Below is a small trained network, with its code and all its weights. Each question gives an input and a class and asks what happens when units are switched off, that is, made to give their printed mean instead of their output.

import numpy as np


def w(rows, s, z=0):
    codes = np.array(rows[::2]) - 128.0
    scale = np.full(codes.shape[1], s)
    scale[-1] = z or s
    return codes * scale


def f(y):
    return np.maximum(y, 0)


def log_softmax(a):
    a = a - a.max(-1, keepdims=True)
    return a - np.log(np.exp(a).sum(-1, keepdims=True))


def net(x, mask):
    res = np.array(x, float).reshape(1, 2) / 4 @ E
    y = f(res @ A[0][:, :-1].T + A[0][:, -1])
    res = res + np.where(mask, y, B[0][:, -1]) @ B[0][:, :-1]
    return log_softmax(res[-1] @ U[:, :-1].T + U[:, -1])


A, B = {}, {}
E = w([
[100,57,254,51,161,74,106,173,140,113,124],'x0',
[124,85,117,112,185,229,201,171,129,82,210],'x1',
],0.016)
A[0] = w([
[116,93,202,16,153,81,156,179,222,122,162,233],'n0',
[132,34,164,99,200,128,119,168,120,94,111,92],'n1',
[182,142,84,143,50,57,81,83,124,220,22,251],'n2',
[187,164,92,150,121,209,222,132,122,79,141,216],'n3',
[94,26,146,130,195,99,153,178,139,40,114,124],'n4',
[116,50,154,90,179,250,242,157,105,2,229,252],'n5',
],0.0078,0.0029)
B[0] = w([
[77,82,44,32,136,50,144,127,17,153,113,207],'n0',
[85,119,115,130,166,138,168,117,101,102,107,177],'n1',
[194,104,179,93,114,66,92,92,230,203,91,220],'n2',
[156,65,143,124,101,91,44,180,121,50,187,200],'n3',
[63,229,79,53,208,119,154,109,41,160,128,178],'n4',
[26,172,150,88,123,255,141,241,61,79,87,253],'n5',
],0.0092,0.024)
U = w([
[89,132,217,109,119,158,91,162,61,103,61,104],'0',
[166,60,213,147,59,14,57,102,154,132,213,174],'1',
[148,218,61,185,54,126,126,69,196,187,102,127],'2',
[91,152,2,120,125,106,172,89,33,134,146,135],'3',
[114,239,190,200,191,177,249,53,142,167,129,3],'4',
],0.0077,0.0063)

Each question gives the input, the list of numbers given to net, and the class t.
The units are the neurons (one row each of A and B). Each row of codes is followed by its name. A weight is (code - 128) times the scale printed after its matrix; where a second scale follows, it is the last column's (A, B and U).
mask holds one flag per neuron, in row order. A switched-off neuron (its flag False) gives its mean, the last column of its row in B, instead of its output. The means were averaged over made-up inputs and are rounded, as every weight is.
A unit's drop is (log p(t) with every unit on - log p(t) with that unit switched off) / (log p(t) with every unit on - log p(t) with every unit switched off).
The circuit of an input: a set's keep is (log p(t) with only the set's units on - log p(t) with every unit switched off) / (log p(t) with every unit on - log p(t) with every unit switched off). Starting from all 6 units, units are removed one at a time, each time the one whose removal leaves the highest keep (on an exact tie, the one counted first), for as long as the keep stays at least 0.8.
circuit, biggest first: the units of the circuit, biggest drop first
k most important neurons: the k neurons with the biggest drops, biggest first
drop when u is switched off: that unit's drop, to one decimal
input [-8,-5], class 1: circuit, biggest first => n2, n5
input [-8,4], class 0: circuit, biggest first => n3, n0
input [-3,3], class 0: circuit, biggest first => n0
input [-5,-7], class 2: 2 most important neurons => n3, n0
input [1,1], class 3: circuit, biggest first => n2, n5
input [-3,-1], class 1: circuit, biggest first => n5, n4
input [7,-5], class 3: circuit, biggest first => n0, n5, n3
input [-2,-2], class 2: circuit, biggest first => n5, n0
input [7,6], class 3: 2 most important neurons => n0, n4
input [-6,0], class 1: 2 most important neurons => n5, n3
input [-2,-8], class 1: 2 most important neurons => n2, n5
input [5,4], class 3: 3 most important neurons => n0, n4, n2
input [3,1], class 3: drop when n2 is switched off => 0.1
input [7,4], class 3: circuit, biggest first => n0
input [5,-8], class 1: drop when n2 is switched off => 0.0
input [8,6], class 3: drop when n4 is switched off => 0.5
